[[-4.81  0.85  0.12 -5.86 -1.01  0.57 -2.32 -3.21  2.69 -5.18 -2.35 -1.37
   1.58  3.09 -2.80 -2.56]
 [-2.14 -0.59  5.86 -3.08  3.90 -5.51 -0.64  1.50  0.03  3.41  4.06 -1.63
   2.90 -0.76 -1.40 -1.99]]
->
[[-2.14 -0.59  5.86 -3.08  3.90 -5.51 -0.64  1.50  0.03  3.41  4.06 -1.63
   2.90 -0.76 -1.40 -1.99]
 [-4.81  0.85  0.12 -5.86 -1.01  0.57 -2.32 -3.21  2.69 -5.18 -2.35 -1.37
   1.58  3.09 -2.80 -2.56]]

[[-0.94 -0.60 -0.65  3.84 -0.53  3.53 -1.11 -0.62 -1.39 -1.21 -0.52  4.44
   4.24 -1.13]
 [-0.73 -1.33 -5.14  0.61 -3.88  0.58 -0.83 -4.84 -1.00 -0.91 -3.74  0.66
   0.64 -0.84]
 [-4.00 -0.41  0.01  4.61  0.01  4.36 -5.00  0.01 -6.33 -5.21  0.01  5.35
   5.00 -5.12]
 [-1.14  0.30  1.75  1.09  1.34  1.06 -1.36  1.62 -1.74 -1.50  1.31  1.19
   1.15 -1.39]
 [-0.91 -1.55 -5.70  0.60 -4.33  0.57 -1.04 -5.44 -1.23 -1.13 -4.17  0.65
   0.62 -1.04]
 [-0.84  0.81  3.79  1.57  2.80  1.48 -0.95  3.46 -1.14 -1.04  2.72  1.75
   1.69 -0.96]]
->
[[-0.84  0.81  3.79  1.57  2.80  1.48 -0.95  3.46 -1.14 -1.04  2.72  1.75
   1.69 -0.96]
 [-0.91 -1.55 -5.70  0.60 -4.33  0.57 -1.04 -5.44 -1.23 -1.13 -4.17  0.65
   0.62 -1.04]
 [-1.14  0.30  1.75  1.09  1.34  1.06 -1.36  1.62 -1.74 -1.50  1.31  1.19
   1.15 -1.39]
 [-4.00 -0.41  0.01  4.61  0.01  4.36 -5.00  0.01 -6.33 -5.21  0.01  5.35
   5.00 -5.12]
 [-0.73 -1.33 -5.14  0.61 -3.88  0.58 -0.83 -4.84 -1.00 -0.91 -3.74  0.66
   0.64 -0.84]
 [-0.94 -0.60 -0.65  3.84 -0.53  3.53 -1.11 -0.62 -1.39 -1.21 -0.52  4.44
   4.24 -1.13]]

[[-5.07  4.06  4.03 -5.14 -5.17 -5.12  4.02  4.11  3.88 -5.06  4.02  4.05]
 [-5.10  2.90  2.97 -5.08 -5.19 -4.97  2.88  2.75  2.96 -5.23  2.92  2.89]
 [-5.12  2.47  2.39 -5.16 -5.06 -5.07  2.66  2.57  2.57 -5.11  2.62  2.60]
 [ 5.16 -2.83 -2.98  5.12  5.08  4.90 -2.62 -2.84 -2.96  5.11 -2.81 -2.74]
 [ 5.12 -3.94 -3.88  5.15  5.15  4.95 -3.94 -3.86 -3.98  5.14 -3.97 -3.93]
 [-5.04  2.91  2.90 -5.15 -5.22 -4.94  2.93  2.87  2.95 -5.03  2.92  2.84]
 [-5.13  3.35  3.27 -5.21 -5.14 -4.91  3.35  3.25  3.19 -5.11  3.36  3.39]]
->
[[-5.13  3.35  3.27 -5.21 -5.14 -4.91  3.35  3.25  3.19 -5.11  3.36  3.39]
 [-5.04  2.91  2.90 -5.15 -5.22 -4.94  2.93  2.87  2.95 -5.03  2.92  2.84]
 [ 5.12 -3.94 -3.88  5.15  5.15  4.95 -3.94 -3.86 -3.98  5.14 -3.97 -3.93]
 [ 5.16 -2.83 -2.98  5.12  5.08  4.90 -2.62 -2.84 -2.96  5.11 -2.81 -2.74]
 [-5.12  2.47  2.39 -5.16 -5.06 -5.07  2.66  2.57  2.57 -5.11  2.62  2.60]
 [-5.10  2.90  2.97 -5.08 -5.19 -4.97  2.88  2.75  2.96 -5.23  2.92  2.89]
 [-5.07  4.06  4.03 -5.14 -5.17 -5.12  4.02  4.11  3.88 -5.06  4.02  4.05]]

[[ 2.53  5.37  0.12 -0.08 -0.20]
 [ 1.60  6.63  0.02  0.09  0.12]
 [ 2.60  5.41 -0.16  0.19  0.02]
 [ 4.25  3.11  4.58 -0.20  5.42]
 [ 2.79  5.43 -0.07  0.16  0.20]
 [ 3.47  4.18  3.06  0.12  2.80]
 [ 2.31  6.04 -0.08  0.11  0.11]
 [ 3.92  3.47  4.68 -0.04  5.26]
 [ 1.98  6.40  0.20 -0.02 -0.20]
 [ 1.82  6.97  0.11  0.14 -0.17]]
->
[[ 1.82  6.97  0.11  0.14 -0.17]
 [ 1.98  6.40  0.20 -0.02 -0.20]
 [ 3.92  3.47  4.68 -0.04  5.26]
 [ 2.31  6.04 -0.08  0.11  0.11]
 [ 3.47  4.18  3.06  0.12  2.80]
 [ 2.79  5.43 -0.07  0.16  0.20]
 [ 4.25  3.11  4.58 -0.20  5.42]
 [ 2.60  5.41 -0.16  0.19  0.02]
 [ 1.60  6.63  0.02  0.09  0.12]
 [ 2.53  5.37  0.12 -0.08 -0.20]]

[[ 1.49  1.38 -4.91 -1.01 -7.09 -2.24 -4.03]
 [ 1.49  1.92 -2.63 -0.73 -7.09 -2.24 -4.03]
 [ 6.37  1.92 -2.63 -0.73 -1.26 -1.84  2.87]
 [ 3.89  1.92 -2.63 -0.73  0.15 -1.27  3.98]]
->
[[ 3.89  1.92 -2.63 -0.73  0.15 -1.27  3.98]
 [ 6.37  1.92 -2.63 -0.73 -1.26 -1.84  2.87]
 [ 1.49  1.92 -2.63 -0.73 -7.09 -2.24 -4.03]
 [ 1.49  1.38 -4.91 -1.01 -7.09 -2.24 -4.03]]

[[ 1.59 -3.28 -4.06  5.09]
 [ 1.57 -3.10 -3.66  2.59]
 [-0.02 -0.44 -0.71  2.35]
 [ 0.45  1.21  0.50 -1.77]
 [ 0.95 -2.57 -2.01  1.97]
 [-1.09  1.52  2.41 -2.01]
 [-4.74  2.17  4.93 -4.01]
 [ 5.87  3.55 -1.75 -2.99]
 [ 1.48 -3.24 -3.85  1.97]
 [-3.95  2.64  4.82 -1.24]
 [ 0.24  1.11  0.13 -1.14]
 [ 1.85 -3.17 -3.91  2.13]]
->
[[ 1.85 -3.17 -3.91  2.13]
 [ 0.24  1.11  0.13 -1.14]
 [-3.95  2.64  4.82 -1.24]
 [ 1.48 -3.24 -3.85  1.97]
 [ 5.87  3.55 -1.75 -2.99]
 [-4.74  2.17  4.93 -4.01]
 [-1.09  1.52  2.41 -2.01]
 [ 0.95 -2.57 -2.01  1.97]
 [ 0.45  1.21  0.50 -1.77]
 [-0.02 -0.44 -0.71  2.35]
 [ 1.57 -3.10 -3.66  2.59]
 [ 1.59 -3.28 -4.06  5.09]]
